Here is a tiny trained network, its code and every weight. The questions are about switching its units off for an input and a class, where a switched-off unit gives its printed mean instead of its output.

import numpy as np


def w(rows, s, z=0):
    codes = np.array(rows[::2]) - 128.0
    scale = np.full(codes.shape[1], s)
    scale[-1] = z or s
    return codes * scale


def norm(h):
    return h / np.sqrt((h * h).mean(-1, keepdims=True) + 1e-5)


def f(y):
    return y / 2 * (1 + np.tanh(0.7978845608 * (y + 0.044715 * y**3)))


def log_softmax(a):
    a = a - a.max(-1, keepdims=True)
    return a - np.log(np.exp(a).sum(-1, keepdims=True))


def net(x, mask):
    res = np.array(x, float).reshape(1, 6) / 4 @ E
    u = 0
    for l in range(3):
        y = f(norm(res) @ A[l][:, :-1].T + A[l][:, -1])
        res = res + np.where(mask[u : u + 5], y, B[l][:, -1]) @ B[l][:, :-1]
        u += 5
    return log_softmax(norm(res)[-1] @ U[:, :-1].T + U[:, -1])


A, B = {}, {}
E = w([
[165,213,152,200,118],'x0',
[201,187,227,144,30],'x1',
[134,91,59,180,66],'x2',
[139,120,238,131,215],'x3',
[244,87,103,130,195],'x4',
[124,170,86,3,177],'x5',
],0.0057)
A[0] = w([
[250,86,120,60,97,18],'L0N1',
[142,70,254,104,58,132],'L0N2',
[128,157,84,142,22,121],'L0N3',
[139,111,161,216,133,9],'L0N4',
[50,58,2,216,164,163],'L0N5',
],0.0077,0.0015)
B[0] = w([
[90,71,2,116,168,179],'L0N1',
[108,177,240,178,171,233],'L0N2',
[129,121,205,176,61,227],'L0N3',
[98,224,100,91,137,165],'L0N4',
[57,115,14,95,214,252],'L0N5',
],0.0078,0.0039)
A[1] = w([
[255,113,147,48,153,2],'L1N1',
[192,96,92,100,46,163],'L1N2',
[153,52,89,58,100,133],'L1N3',
[65,135,140,37,40,75],'L1N4',
[175,100,182,60,234,49],'L1N5',
],0.01,0.0022)
B[1] = w([
[107,137,58,92,205,176],'L1N1',
[130,86,101,255,76,168],'L1N2',
[72,57,198,181,167,188],'L1N3',
[124,98,214,9,165,184],'L1N4',
[144,184,148,217,59,254],'L1N5',
],0.0087,0.0039)
A[2] = w([
[143,90,115,119,167,128],'L2N1',
[111,79,37,98,150,4],'L2N2',
[248,123,111,93,175,126],'L2N3',
[90,140,105,32,108,117],'L2N4',
[105,107,84,139,32,108],'L2N5',
],0.014,0.0027)
B[2] = w([
[83,65,127,160,77,164],'L2N1',
[10,140,124,166,139,253],'L2N2',
[60,179,103,118,141,162],'L2N3',
[172,47,157,76,158,179],'L2N4',
[219,92,98,117,194,209],'L2N5',
],0.014,0.0048)
U = w([
[152,59,184,50,141,128],'0',
[40,82,66,153,177,185],'1',
[139,205,101,144,160,113],'2',
[166,182,248,172,111,153],'3',
[152,130,97,101,95,3],'4',
[222,82,78,185,111,133],'5',
],0.015,0.0068)

Each question gives the input, the list of numbers given to net, and the class t.
The units are the neurons (one row each of A and B). Each row of codes is followed by its name. A weight is (code - 128) times the scale printed after its matrix; where a second scale follows, it is the last column's (A, B and U).
mask holds one flag per neuron, layer by layer. A switched-off neuron (its flag False) gives its mean, the last column of its row in B, instead of its output. The means were averaged over made-up inputs and are rounded, as every weight is.
A unit's drop is (log p(t) with every unit on - log p(t) with that unit switched off) / (log p(t) with every unit on - log p(t) with every unit switched off).
The circuit of an input: a set's keep is (log p(t) with only the set's units on - log p(t) with every unit switched off) / (log p(t) with every unit on - log p(t) with every unit switched off). Starting from the 12 units with the biggest drops (on a tie, the unit counted first), units are removed one at a time, each time the one whose removal leaves the highest keep (on an exact tie, the one counted first), for as long as the keep stays at least 0.8.
units of the circuit, in order: the units of the circuit, biggest drop first
most important unit: the unit with the biggest drop
k most important neurons: the k neurons with the biggest drops, biggest first
k most important neurons of layer l: the k neurons of layer l with the biggest drops, biggest first
drop of u: that unit's drop, to one decimal
input [0,3,5,-2,-4,-2], class 5: most important unit : L2N5
input [1,-4,-2,-1,-7,3], class 0: 3 most important neurons : L2N4; L1N4; L0N1
input [-2,3,4,7,3,5], class 2: units of the circuit, in order : L1N5; L1N1
input [-8,5,6,-5,2,4], class 5: 4 most important neurons : L1N2; L0N3; L2N5; L0N5
input [0,-1,6,4,-5,3], class 0: units of the circuit, in order : L2N4; L1N4
input [-1,5,-1,4,7,-1], class 2: units of the circuit, in order : L1N1; L1N5; L2N3
input [8,-8,-7,2,3,-1], class 3: units of the circuit, in order : L1N5; L0N1
input [0,1,-1,1,3,-3], class 3: 2 most important neurons : L0N2; L0N5
input [2,5,-6,0,2,4], class 2: 2 most important neurons of layer 0 : L0N3; L0N1
input [5,-2,3,5,0,5], class 2: 4 most important neurons of layer 1 : L1N1; L1N5; L1N3; L1N2
input [5,0,6,-6,2,1], class 5: 2 most important neurons : L0N3; L2N5
input [8,7,6,0,4,7], class 5: 2 most important neurons of layer 2 : L2N2; L2N5
input [0,-2,4,-5,-6,7], class 0: 2 most important neurons of layer 0 : L0N1; L0N3
input [-8,4,-1,1,5,-8], class 3: most important unit : L0N2
input [2,-1,-1,-2,-6,-4], class 0: 3 most important neurons : L1N5; L1N4; L0N2
input [2,-1,2,4,-4,7], class 0: 2 most important neurons : L0N2; L2N4
input [-2,-3,-2,7,6,-5], class 3: drop of L2N5 : 0.1
input [-1,5,-3,-7,-2,6], class 0: drop of L1N4 : 0.9
input [-7,0,-8,-3,-2,6], class 0: drop of L0N3 : 0.0
input [6,0,7,-7,-5,4], class 5: most important neuron of layer 2 : L2N5
